Below is a small trained network, with its code and all its weights. Each question gives an input and a target symbol and asks what happens when units are switched off, that is, made to give their printed mean instead of their output.

import numpy as np


def w(rows, s, z=0):
    codes = np.array(rows[::2]) - 128.0
    scale = np.full(codes.shape[1], s)
    scale[-1] = z or s
    return codes * scale


def f(y):
    return np.maximum(y, 0)


def softmax(a):
    e = np.exp(a - a.max(-1, keepdims=True))
    return e / e.sum(-1, keepdims=True)


def log_softmax(a):
    a = a - a.max(-1, keepdims=True)
    return a - np.log(np.exp(a).sum(-1, keepdims=True))


def net(x, mask):
    ids = ['δζλμστ'.index(c) for c in x.split()]
    T = len(ids)
    res = E[ids] + P[:T]
    r = res
    for j in range(2):
        rows = slice(3 * j, 3 * j + 3)
        q, k, v = (r @ M[0][rows].T for M in (Q, K, V))
        z = softmax(np.where(np.tri(T) > 0, q @ k.T / 3**0.5, -1e9)) @ v
        o = O[0][rows]
        res = res + np.where(mask[j], z, o[:, -1]) @ o[:, :-1]
    y = f(res @ A[0][:, :-1].T + A[0][:, -1])
    res = res + np.where(mask[2:18], y, B[0][:, -1]) @ B[0][:, :-1]
    return log_softmax(res[-1] @ U[:, :-1].T + U[:, -1])


Q, K, V, O, A, B = {}, {}, {}, {}, {}, {}
E = w([
[156,193,66,118,88,175,77,88,80,85,196,93],'δ',
[176,28,114,153,116,182,73,143,155,94,146,51],'ζ',
[89,149,82,96,191,187,142,156,90,160,118,61],'λ',
[143,83,62,144,127,149,32,141,93,85,179,191],'μ',
[105,136,80,88,204,134,5,173,178,82,88,119],'σ',
[254,140,186,123,146,63,161,184,69,93,101,114],'τ',
],0.015)
P = w([
[124,134,92,143,191,94,106,118,133,121,163,127],'0',
[152,108,159,56,178,177,63,87,74,99,120,128],'1',
[128,97,121,44,163,171,140,142,91,28,158,117],'2',
[165,158,132,214,179,165,87,123,143,155,164,146],'3',
[103,146,60,174,100,131,125,214,141,98,145,116],'4',
[138,96,200,53,166,161,81,47,83,139,124,152],'5',
[92,67,75,2,78,151,166,197,94,32,107,102],'6',
[206,139,139,229,129,168,59,97,124,218,75,137],'7',
[149,137,5,184,71,129,169,242,142,98,99,101],'8',
[162,63,137,93,195,156,77,72,129,172,82,151],'9',
[111,94,33,25,92,126,126,179,132,75,86,109],'10',
],0.0095)
Q[0] = w([
[118,125,118,135,109,142,139,136,127,145,87,134],'h1',
[110,120,115,104,151,126,123,119,119,153,156,110],'h1',
[210,115,101,125,167,150,73,153,104,67,149,107],'h1',
[100,180,83,247,74,86,152,209,182,154,126,120],'h2',
[132,118,42,131,148,238,50,192,74,91,131,71],'h2',
[186,159,148,218,221,161,76,54,135,215,133,139],'h2',
],0.012)
K[0] = w([
[136,127,141,113,106,126,126,137,147,118,133,145],'h1',
[138,120,129,136,97,158,126,120,142,129,100,129],'h1',
[124,147,141,127,159,140,188,146,90,166,96,101],'h1',
[107,77,108,21,124,159,133,130,94,59,134,114],'h2',
[186,144,189,121,121,51,172,165,84,95,89,141],'h2',
[116,123,247,107,120,129,82,42,99,190,92,160],'h2',
],0.013)
V[0] = w([
[114,132,15,163,151,166,99,111,133,152,124,85],'h1',
[44,101,86,95,130,203,80,88,172,182,219,71],'h1',
[232,190,182,117,136,48,208,148,109,114,60,133],'h1',
[177,99,163,186,1,116,193,91,74,155,164,88],'h2',
[161,77,197,116,209,95,183,184,160,143,6,9],'h2',
[174,6,150,158,95,67,80,158,176,81,122,246],'h2',
],0.0056)
O[0] = w([
[129,100,158,127,112,110,141,162,129,103,87,166,254],'h1',
[152,129,152,155,103,146,148,192,167,55,129,170,210],'h1',
[103,93,69,98,124,80,83,83,104,190,166,88,64],'h1',
[83,198,141,216,145,139,103,227,31,103,151,48,38],'h2',
[92,112,241,111,35,154,133,86,69,109,83,211,158],'h2',
[142,166,158,80,100,169,104,255,194,207,202,150,175],'h2',
],0.0077,0.005)
A[0] = w([
[170,152,159,127,158,50,199,116,175,96,121,114,2],'n1',
[45,174,109,112,137,112,126,97,148,181,77,93,94],'n2',
[69,106,134,145,132,113,123,100,159,161,99,69,137],'n3',
[89,151,165,148,98,181,143,88,118,139,161,18,30],'n4',
[100,119,108,116,104,110,144,81,130,165,170,173,34],'n5',
[68,154,195,175,123,175,140,142,165,76,149,142,91],'n6',
[161,160,194,115,109,123,181,151,147,131,119,185,124],'n7',
[159,142,130,88,122,104,113,164,147,147,171,94,174],'n8',
[118,121,165,143,102,96,148,129,76,174,165,123,135],'n9',
[145,147,90,202,164,109,109,135,121,110,121,69,127],'n10',
[123,127,100,121,134,168,144,84,190,133,72,153,121],'n11',
[112,207,132,82,134,100,151,95,110,135,152,75,118],'n12',
[120,80,119,142,122,166,106,147,127,81,88,153,136],'n13',
[163,94,121,113,140,2,116,119,131,164,157,76,152],'n14',
[118,98,171,119,96,91,123,89,57,68,76,135,171],'n15',
[191,101,173,125,119,119,136,171,129,108,122,89,122],'n16',
],0.0083,0.0046)
B[0] = w([
[46,129,216,110,80,224,50,197,66,117,102,203,138],'n1',
[119,145,104,142,133,146,113,132,206,192,216,158,136],'n2',
[161,90,127,96,78,156,153,125,172,136,151,179,134],'n3',
[126,113,220,60,1,51,141,182,147,181,175,134,136],'n4',
[121,76,108,139,147,148,118,137,75,51,113,79,138],'n5',
[129,155,210,127,119,138,117,147,63,75,25,136,162],'n6',
[106,78,141,50,51,102,50,184,82,48,179,109,168],'n7',
[147,186,118,161,143,155,154,91,188,160,99,168,188],'n8',
[142,113,116,109,152,53,144,93,116,78,170,69,147],'n9',
[128,52,114,74,127,116,73,143,82,56,157,106,160],'n10',
[146,110,129,113,119,50,140,90,102,126,194,100,181],'n11',
[90,187,149,189,104,107,150,120,138,170,119,119,141],'n12',
[125,176,154,169,130,80,203,111,119,151,124,119,255],'n13',
[133,152,158,154,141,184,174,118,135,77,16,173,162],'n14',
[102,207,98,184,169,124,145,126,185,202,127,123,222],'n15',
[27,167,131,172,167,155,77,171,103,178,156,108,182],'n16',
],0.0068,0.01)
U = w([
[104,168,157,114,123,35,105,162,87,182,218,77,6],'δ',
[194,16,150,25,38,137,151,112,164,117,117,124,188],'ζ',
[109,146,229,115,85,223,105,202,45,94,78,160,175],'λ',
[125,49,57,108,175,136,62,123,21,64,143,55,58],'μ',
[136,138,51,113,139,253,105,153,205,198,162,155,123],'σ',
[136,163,131,184,142,120,209,52,141,115,72,130,166],'τ',
],0.0046,0.0022)

Each question gives the input, a string of symbols that net reads in full, and the target symbol t.
The units are the heads (3 rows each of Q, K, V and O) and the neurons (one row each of A and B). Each row of codes is followed by its name. A weight is (code - 128) times the scale printed after its matrix; where a second scale follows, it is the last column's (O, A, B and U).
mask holds one flag per unit, heads first, then neurons. A switched-off unit (its flag False) gives its mean, the last column of its rows in O or B, instead of its output. The means were averaged over made-up inputs and are rounded, as every weight is.
A unit's drop is (log p(t) with every unit on - log p(t) with that unit switched off) / (log p(t) with every unit on - log p(t) with every unit switched off).
The circuit of an input: a set's keep is (log p(t) with only the set's units on - log p(t) with every unit switched off) / (log p(t) with every unit on - log p(t) with every unit switched off). Starting from the 12 units with the biggest drops (on a tie, the unit counted first), units are removed one at a time, each time the one whose removal leaves the highest keep (on an exact tie, the one counted first), for as long as the keep stays at least 0.8.
units of the circuit, in order: the units of the circuit, biggest drop first
top k neurons: the k neurons with the biggest drops, biggest first
which heads matter: for each layer, one digit per head in row order, 1 if its drop is at least 0.15 and else 0, layers parted by /
drop when u is switched off: that unit's drop, to one decimal
input μ μ δ μ σ, target μ: units of the circuit, in order -> h2, n10
input ζ δ λ λ δ ζ, target τ: units of the circuit, in order -> h2, n15
input μ ζ μ λ λ δ, target τ: units of the circuit, in order -> h2, n15
input λ λ σ, target τ: units of the circuit, in order -> h2, n15
input σ δ ζ δ λ, target λ: units of the circuit, in order -> h1, h2, n6
input δ μ μ, target μ: units of the circuit, in order -> h2
input μ μ τ δ ζ, target ζ: which heads matter -> 10
input λ μ λ λ, target σ: which heads matter -> 01
input λ ζ λ λ ζ λ ζ δ ζ ζ δ, target λ: units of the circuit, in order -> h2, h1
input λ δ μ μ μ μ λ μ σ, target τ: units of the circuit, in order -> h2, n13
input ζ σ ζ ζ ζ τ, target τ: top 2 neurons -> n14, n8
input τ μ μ λ ζ μ μ μ μ τ, target σ: units of the circuit, in order -> h2, n8
input μ μ τ μ δ δ, target δ: units of the circuit, in order -> h1, n4
input μ λ τ σ σ, target λ: units of the circuit, in order -> h2
input ζ ζ δ μ λ σ μ, target τ: top 2 neurons -> n15, n13
input ζ λ μ μ ζ, target σ: top 2 neurons -> n8, n16
input ζ σ τ, target τ: drop when n8 is switched off -> 0.2
input ζ δ δ σ λ σ τ σ λ, target λ: drop when h2 is switched off -> 1.5
input σ μ σ λ λ σ δ λ λ, target μ: drop when h2 is switched off -> 0.9
input μ σ δ ζ τ σ τ, target δ: units of the circuit, in order -> h1
